Below is a small trained network, with its code and all its weights. Each question gives an input and a class and asks what happens when units are switched off, that is, made to give their printed mean instead of their output.

import numpy as np


def w(rows, s, z=0):
    codes = np.array(rows[::2]) - 128.0
    scale = np.full(codes.shape[1], s)
    scale[-1] = z or s
    return codes * scale


def f(y):
    return np.maximum(y, 0)


def log_softmax(a):
    a = a - a.max(-1, keepdims=True)
    return a - np.log(np.exp(a).sum(-1, keepdims=True))


def net(x, mask):
    res = np.array(x, float).reshape(1, 8) / 4 @ E
    y = f(res @ A[0][:, :-1].T + A[0][:, -1])
    res = res + np.where(mask, y, B[0][:, -1]) @ B[0][:, :-1]
    return log_softmax(res[-1] @ U[:, :-1].T + U[:, -1])


A, B = {}, {}
E = w([
[90,131,105],'x0',
[81,2,242],'x1',
[194,143,184],'x2',
[185,128,168],'x3',
[100,57,70],'x4',
[100,139,115],'x5',
[170,121,155],'x6',
[127,125,123],'x7',
],0.007)
A[0] = w([
[202,143,131,103],'N0',
[103,2,176,63],'N1',
[154,131,144,72],'N2',
[140,105,109,123],'N3',
[146,136,155,184],'N4',
[101,131,141,253],'N5',
[125,45,79,176],'N6',
[110,86,165,88],'N7',
[153,185,84,83],'N8',
[170,141,71,114],'N9',
],0.014,0.0061)
B[0] = w([
[110,87,106,172],'N0',
[111,121,148,254],'N1',
[146,135,189,136],'N2',
[165,131,127,143],'N3',
[145,154,94,174],'N4',
[173,153,87,217],'N5',
[159,129,91,218],'N6',
[87,115,155,178],'N7',
[82,176,134,192],'N8',
[60,106,248,184],'N9',
],0.013,0.0085)
U = w([
[255,142,12,252],'0',
[64,102,162,4],'1',
],0.0062,0.0038)

Each question gives the input, the list of numbers given to net, and the class t.
The units are the neurons (one row each of A and B). Each row of codes is followed by its name. A weight is (code - 128) times the scale printed after its matrix; where a second scale follows, it is the last column's (A, B and U).
mask holds one flag per neuron, in row order. A switched-off neuron (its flag False) gives its mean, the last column of its row in B, instead of its output. The means were averaged over made-up inputs and are rounded, as every weight is.
A unit's drop is (log p(t) with every unit on - log p(t) with that unit switched off) / (log p(t) with every unit on - log p(t) with every unit switched off).
The circuit of an input: a set's keep is (log p(t) with only the set's units on - log p(t) with every unit switched off) / (log p(t) with every unit on - log p(t) with every unit switched off). Starting from all 10 units, units are removed one at a time, each time the one whose removal leaves the highest keep (on an exact tie, the one counted first), for as long as the keep stays at least 0.8.
units of the circuit, in order: the units of the circuit, biggest drop first
k most important neurons: the k neurons with the biggest drops, biggest first
drop when u is switched off: that unit's drop, to one decimal
input [-3,-6,7,-6,-4,8,1,-2], class 1: units of the circuit, in order => (N9 N8)
input [8,-7,0,-5,-4,5,0,0], class 1: units of the circuit, in order => (N9)
input [7,5,-3,-5,6,2,2,7], class 0: 3 most important neurons => (N6 N9 N5)
input [8,-5,5,2,-2,4,-2,-8], class 1: units of the circuit, in order => (N9 N6)
input [-7,4,-7,-2,-6,1,-8,1], class 0: units of the circuit, in order => (N9 N5)
input [2,6,-1,-2,8,4,4,1], class 0: 4 most important neurons => (N6 N9 N5 N8)
input [2,4,-6,-3,8,-7,3,-6], class 0: 2 most important neurons => (N6 N9)
input [-4,-5,-5,2,-3,1,-7,-3], class 1: units of the circuit, in order => (N9 N6)
input [4,-6,6,-8,-1,3,-8,-5], class 1: 3 most important neurons => (N9 N8 N6)
input [-1,-7,-2,1,-3,3,-5,-1], class 1: drop when N9 is switched off => 0.5
input [-7,4,2,-3,-8,7,-8,-1], class 0: drop when N6 is switched off => -0.1
input [-2,-6,-8,-1,3,4,4,1], class 1: drop when N1 is switched off => -0.1
input [5,-7,-5,4,2,-7,5,-4], class 1: drop when N9 is switched off => 0.6
